Below are the code and all the weights of a small trained network. Each question names an input and a class and asks about switching units off, where a switched-off unit gives its printed mean instead of its output.

import numpy as np


def w(rows, s, z=0):
    codes = np.array(rows[::2]) - 128.0
    scale = np.full(codes.shape[1], s)
    scale[-1] = z or s
    return codes * scale


def norm(h):
    return h / np.sqrt((h * h).mean(-1, keepdims=True) + 1e-5)


def f(y):
    return np.maximum(y, 0)


def log_softmax(a):
    a = a - a.max(-1, keepdims=True)
    return a - np.log(np.exp(a).sum(-1, keepdims=True))


def net(x, mask):
    res = np.array(x, float).reshape(1, 6) / 4 @ E
    u = 0
    for l in range(2):
        y = f(norm(res) @ A[l][:, :-1].T + A[l][:, -1])
        res = res + np.where(mask[u : u + 6], y, B[l][:, -1]) @ B[l][:, :-1]
        u += 6
    return log_softmax(norm(res)[-1] @ U[:, :-1].T + U[:, -1])


A, B = {}, {}
E = w([
[142,221,112,254,188,20,100,146,195,183,114],'x0',
[84,49,180,160,68,76,85,245,130,155,167],'x1',
[53,112,101,149,176,144,105,205,84,61,61],'x2',
[184,158,206,205,96,75,68,94,118,155,50],'x3',
[119,102,125,120,132,71,69,76,94,10,147],'x4',
[78,44,111,172,72,153,186,83,101,113,148],'x5',
],0.0076)
A[0] = w([
[123,84,54,195,108,35,116,68,154,2,164,94],'L0N1',
[104,182,95,128,164,206,138,131,43,119,46,78],'L0N2',
[159,70,113,57,102,150,90,90,73,39,133,3],'L0N3',
[100,38,125,117,139,158,177,161,106,85,80,71],'L0N4',
[46,171,54,95,234,140,139,211,153,62,117,124],'L0N5',
[56,139,124,89,102,181,179,45,120,251,161,40],'L0N6',
],0.0064,0.004)
B[0] = w([
[90,132,104,122,173,136,204,94,112,71,71,206],'L0N1',
[70,37,83,138,214,118,104,168,59,90,114,205],'L0N2',
[185,57,158,130,72,142,125,64,149,81,184,210],'L0N3',
[255,146,59,174,84,68,111,163,82,136,173,202],'L0N4',
[85,181,172,79,215,176,44,149,147,68,208,254],'L0N5',
[112,123,108,120,145,153,86,119,56,112,216,195],'L0N6',
],0.0082,0.0057)
A[1] = w([
[122,70,87,124,53,148,66,200,153,213,112,136],'L1N1',
[110,80,173,223,113,89,130,248,161,134,113,253],'L1N2',
[84,82,212,130,51,178,188,24,73,169,166,169],'L1N3',
[130,153,129,64,244,153,153,170,177,117,162,111],'L1N4',
[80,174,171,66,129,254,76,186,179,116,86,79],'L1N5',
[97,112,105,142,193,104,156,90,12,95,92,150],'L1N6',
],0.0072,0.0033)
B[1] = w([
[209,122,186,117,76,91,134,98,105,141,145,185],'L1N1',
[198,129,110,79,121,102,88,252,73,106,120,236],'L1N2',
[96,134,86,115,112,180,110,113,138,89,134,254],'L1N3',
[127,151,92,181,92,160,139,206,69,139,28,236],'L1N4',
[74,102,90,149,170,152,95,129,36,64,153,189],'L1N5',
[90,53,69,97,116,149,128,133,110,203,120,231],'L1N6',
],0.012,0.0067)
U = w([
[92,142,70,177,182,34,143,39,183,145,31,110],'0',
[20,141,232,103,180,103,166,120,203,136,163,2],'1',
[152,187,226,156,219,182,150,106,254,172,56,82],'2',
[130,250,120,195,99,213,177,125,122,249,156,88],'3',
[43,84,158,90,165,129,152,86,172,131,96,64],'4',
[106,58,106,67,80,223,120,35,101,45,217,165],'5',
[242,141,189,121,65,43,77,201,100,158,132,178],'6',
[68,100,27,97,230,176,79,227,30,66,93,160],'7',
],0.01,0.007)

Each question gives the input, the list of numbers given to net, and the class t.
The units are the neurons (one row each of A and B). Each row of codes is followed by its name. A weight is (code - 128) times the scale printed after its matrix; where a second scale follows, it is the last column's (A, B and U).
mask holds one flag per neuron, layer by layer. A switched-off neuron (its flag False) gives its mean, the last column of its row in B, instead of its output. The means were averaged over made-up inputs and are rounded, as every weight is.
A unit's drop is (log p(t) with every unit on - log p(t) with that unit switched off) / (log p(t) with every unit on - log p(t) with every unit switched off).
The circuit of an input: a set's keep is (log p(t) with only the set's units on - log p(t) with every unit switched off) / (log p(t) with every unit on - log p(t) with every unit switched off). Starting from all 12 units, units are removed one at a time, each time the one whose removal leaves the highest keep (on an exact tie, the one counted first), for as long as the keep stays at least 0.8.
circuit, biggest first: the units of the circuit, biggest drop first
k most important neurons: the k neurons with the biggest drops, biggest first
k most important neurons of layer l: the k neurons of layer l with the biggest drops, biggest first
drop when u is switched off: that unit's drop, to one decimal
input [-5,7,-3,2,5,-2], class 5: circuit, biggest first : L0N3; L1N4
input [-5,-2,0,-5,3,-2], class 5: 2 most important neurons : L0N3; L1N2
input [3,1,-4,0,-2,8], class 5: circuit, biggest first : L1N4
input [5,-5,0,0,2,0], class 0: 2 most important neurons : L1N2; L1N5
input [-1,1,0,3,-3,3], class 6: circuit, biggest first : L1N1; L0N5
input [-8,8,7,5,-8,7], class 6: circuit, biggest first : L1N1; L0N4
input [-5,-4,-1,7,4,-7], class 5: circuit, biggest first : L1N2; L1N4
input [-8,4,5,5,-6,7], class 6: 2 most important neurons : L0N4; L1N1
input [1,-5,0,0,7,1], class 5: 2 most important neurons of layer 1 : L1N2; L1N4
input [1,3,-6,-4,7,-2], class 5: 2 most important neurons : L0N5; L1N2
input [-1,1,4,8,0,3], class 6: 2 most important neurons of layer 0 : L0N5; L0N6
input [-6,-2,5,5,5,-3], class 5: 2 most important neurons of layer 1 : L1N4; L1N2
input [-2,1,0,5,1,-5], class 6: 3 most important neurons of layer 0 : L0N5; L0N1; L0N2
input [2,-7,-5,-2,-3,3], class 3: 2 most important neurons of layer 1 : L1N5; L1N2
input [-6,-2,5,-4,5,1], class 5: 2 most important neurons : L0N3; L1N2
input [5,-3,-3,-2,3,3], class 0: most important neuron of layer 0 : L0N5
input [4,3,-3,-2,2,-3], class 6: 2 most important neurons of layer 0 : L0N5; L0N2
input [-2,-3,0,1,2,5], class 5: drop when L0N3 is switched off : 0.2
input [-6,6,4,1,-2,-5], class 6: drop when L0N4 is switched off : 0.3
input [5,6,3,3,-3,-7], class 6: drop when L1N1 is switched off : 0.1
input [7,-7,-1,1,-5,-5], class 2: drop when L1N3 is switched off : 0.1
input [5,-4,2,5,4,-2], class 0: most important neuron : L1N2
